Below are the code and all the weights of a small trained network. Each question names an input and a target symbol and asks about switching units off, where a switched-off unit gives its printed mean instead of its output.

import numpy as np


def w(rows, s, z=0):
    codes = np.array(rows[::2]) - 128.0
    scale = np.full(codes.shape[1], s)
    scale[-1] = z or s
    return codes * scale


def norm(h):
    return h / np.sqrt((h * h).mean(-1, keepdims=True) + 1e-5)


def f(y):
    return y / 2 * (1 + np.tanh(0.7978845608 * (y + 0.044715 * y**3)))


def softmax(a):
    e = np.exp(a - a.max(-1, keepdims=True))
    return e / e.sum(-1, keepdims=True)


def log_softmax(a):
    a = a - a.max(-1, keepdims=True)
    return a - np.log(np.exp(a).sum(-1, keepdims=True))


def net(x, mask):
    ids = ['ΓΔΛΞΦΨαεζημπ'.index(c) for c in x.split()]
    T = len(ids)
    res = E[ids] + P[:T]
    r = norm(res)
    for j in range(3):
        rows = slice(3 * j, 3 * j + 3)
        q, k, v = (r @ M[0][rows].T for M in (Q, K, V))
        z = softmax(np.where(np.tri(T) > 0, q @ k.T / 3**0.5, -1e9)) @ v
        o = O[0][rows]
        res = res + np.where(mask[j], z, o[:, -1]) @ o[:, :-1]
    y = f(norm(res) @ A[0][:, :-1].T + A[0][:, -1])
    res = res + np.where(mask[3:11], y, B[0][:, -1]) @ B[0][:, :-1]
    return log_softmax(norm(res)[-1] @ U[:, :-1].T + U[:, -1])


Q, K, V, O, A, B = {}, {}, {}, {}, {}, {}
E = w([
[118,141,140,3],'Γ',
[130,129,172,116],'Δ',
[154,142,122,121],'Λ',
[167,147,104,116],'Ξ',
[185,138,169,113],'Φ',
[133,121,154,115],'Ψ',
[121,105,110,125],'α',
[115,113,113,122],'ε',
[143,129,96,143],'ζ',
[126,96,107,130],'η',
[102,136,104,145],'μ',
[156,157,125,129],'π',
],0.036)
P = w([
[158,104,242,255],'0',
[202,147,152,186],'1',
[200,122,186,205],'2',
[190,198,134,122],'3',
[186,99,128,136],'4',
[74,154,248,176],'5',
[169,113,101,51],'6',
[155,111,197,212],'7',
[113,162,110,44],'8',
[220,123,163,187],'9',
[76,182,158,115],'10',
],0.0068)
Q[0] = w([
[103,126,194,81],'head 1',
[115,138,112,232],'head 1',
[160,19,106,112],'head 1',
[38,101,19,34],'head 2',
[108,80,76,183],'head 2',
[199,182,72,129],'head 2',
[127,131,56,101],'head 3',
[227,91,114,159],'head 3',
[114,179,126,251],'head 3',
],0.012)
K[0] = w([
[117,205,85,128],'head 1',
[129,253,167,33],'head 1',
[113,84,63,92],'head 1',
[112,122,57,114],'head 2',
[78,111,76,185],'head 2',
[187,183,82,147],'head 2',
[145,107,124,113],'head 3',
[153,46,162,191],'head 3',
[82,211,132,179],'head 3',
],0.013)
V[0] = w([
[132,165,186,114],'head 1',
[168,94,205,135],'head 1',
[159,165,146,176],'head 1',
[90,215,134,254],'head 2',
[5,119,22,138],'head 2',
[220,134,62,148],'head 2',
[147,150,88,162],'head 3',
[54,161,40,139],'head 3',
[5,150,119,174],'head 3',
],0.0094)
O[0] = w([
[95,118,62,92,15],'head 1',
[115,75,105,151,186],'head 1',
[196,127,170,56,105],'head 1',
[88,88,77,93,2],'head 2',
[145,49,153,146,24],'head 2',
[24,112,133,101,211],'head 2',
[135,182,63,62,115],'head 3',
[179,103,2,112,17],'head 3',
[211,126,98,114,18],'head 3',
],0.009,0.0036)
A[0] = w([
[104,198,176,140,205],'neuron 1',
[193,79,168,6,2],'neuron 2',
[78,207,41,173,229],'neuron 3',
[95,203,140,61,193],'neuron 4',
[216,85,150,132,105],'neuron 5',
[222,88,77,124,36],'neuron 6',
[97,121,69,117,127],'neuron 7',
[146,54,155,206,156],'neuron 8',
],0.011,0.0025)
B[0] = w([
[186,70,61,122,237],'neuron 1',
[58,118,82,81,132],'neuron 2',
[70,51,225,68,170],'neuron 3',
[118,178,82,98,235],'neuron 4',
[171,150,132,97,154],'neuron 5',
[205,164,182,112,129],'neuron 6',
[132,2,200,108,127],'neuron 7',
[103,199,73,128,254],'neuron 8',
],0.0086,0.007)
U = w([
[66,145,70,9,169],'Γ',
[74,138,88,38,111],'Δ',
[82,62,165,88,254],'Λ',
[88,154,126,122,111],'Ξ',
[95,125,241,180,109],'Φ',
[219,193,30,168,122],'Ψ',
[136,103,154,133,75],'α',
[143,125,95,127,29],'ε',
[111,113,160,122,30],'ζ',
[207,15,60,99,187],'η',
[100,131,144,128,70],'μ',
[125,112,104,120,98],'π',
],0.012,0.0058)

Each question gives the input, a string of symbols that net reads in full, and the target symbol t.
The units are the heads (3 rows each of Q, K, V and O) and the neurons (one row each of A and B). Each row of codes is followed by its name. A weight is (code - 128) times the scale printed after its matrix; where a second scale follows, it is the last column's (O, A, B and U).
mask holds one flag per unit, heads first, then neurons. A switched-off unit (its flag False) gives its mean, the last column of its rows in O or B, instead of its output. The means were averaged over made-up inputs and are rounded, as every weight is.
A unit's drop is (log p(t) with every unit on - log p(t) with that unit switched off) / (log p(t) with every unit on - log p(t) with every unit switched off).
The circuit of an input: a set's keep is (log p(t) with only the set's units on - log p(t) with every unit switched off) / (log p(t) with every unit on - log p(t) with every unit switched off). Starting from all 11 units, units are removed one at a time, each time the one whose removal leaves the highest keep (on an exact tie, the one counted first), for as long as the keep stays at least 0.8.
circuit, biggest first: the units of the circuit, biggest drop first
k most important neurons: the k neurons with the biggest drops, biggest first
heads that matter: for each layer, one digit per head in row order, 1 if its drop is at least 0.15 and else 0, layers parted by /
drop when u is switched off: that unit's drop, to one decimal
input Ξ ε ζ Ψ Ξ Ψ ε ε ε η Φ, target Ψ: heads that matter -> 010
input ε Γ μ μ, target η: circuit, biggest first -> (head 3; head 2)
input Ψ Ψ ε Ψ Ξ ε, target Φ: 2 most important neurons -> (neuron 4; neuron 1)
input ζ Λ Λ ε π Λ Ψ ε α, target Φ: circuit, biggest first -> (head 2; neuron 1)
input π η Γ μ ε ε μ ε η, target η: circuit, biggest first -> (head 2)
input ε ε Ψ, target Ψ: circuit, biggest first -> (head 2; neuron 1)
input ε ε Δ ζ Λ ε Ψ ε α ζ, target Λ: circuit, biggest first -> (head 2; neuron 3)
input Ψ Ψ Ξ ζ Ψ ε η, target Φ: circuit, biggest first -> (head 3; head 1)
input ε ε Φ, target Ψ: 2 most important neurons -> (neuron 3; neuron 1)
input ε π ε Ψ Γ ε η Λ, target Γ: 2 most important neurons -> (neuron 3; neuron 4)
input ε ε Γ Γ Ψ ε ε, target Φ: circuit, biggest first -> (head 2; head 1)
input μ μ Ψ η π ε Ψ Ψ η Ξ, target Γ: 3 most important neurons -> (neuron 4; neuron 3; neuron 1)
input Ψ ε η, target Φ: 2 most important neurons -> (neuron 4; neuron 1)
input Γ ε ε ε ε, target Ψ: 2 most important neurons -> (neuron 8; neuron 3)
input Δ α ε ε Ψ ε Ψ ε Λ π, target Γ: most important neuron -> (neuron 3)
input Γ ζ Γ ε ε ε η, target Ψ: 2 most important neurons -> (neuron 8; neuron 3)
input ε ε Λ Ψ, target Ψ: drop when head 2 is switched off -> 0.1
input ε ε Γ Ξ Ψ Ψ Ψ Ψ Ψ, target Φ: drop when head 2 is switched off -> -0.1
input ε Γ Δ, target Ψ: drop when neuron 1 is switched off -> 0.3
input Ψ ε ζ ε ε ε ε ε η, target Ψ: drop when neuron 8 is switched off -> 0.3
input η ε ε ε μ Ψ ε, target η: most important neuron -> (neuron 4)
input ε ε η α π, target Γ: 2 most important neurons -> (neuron 3; neuron 4)
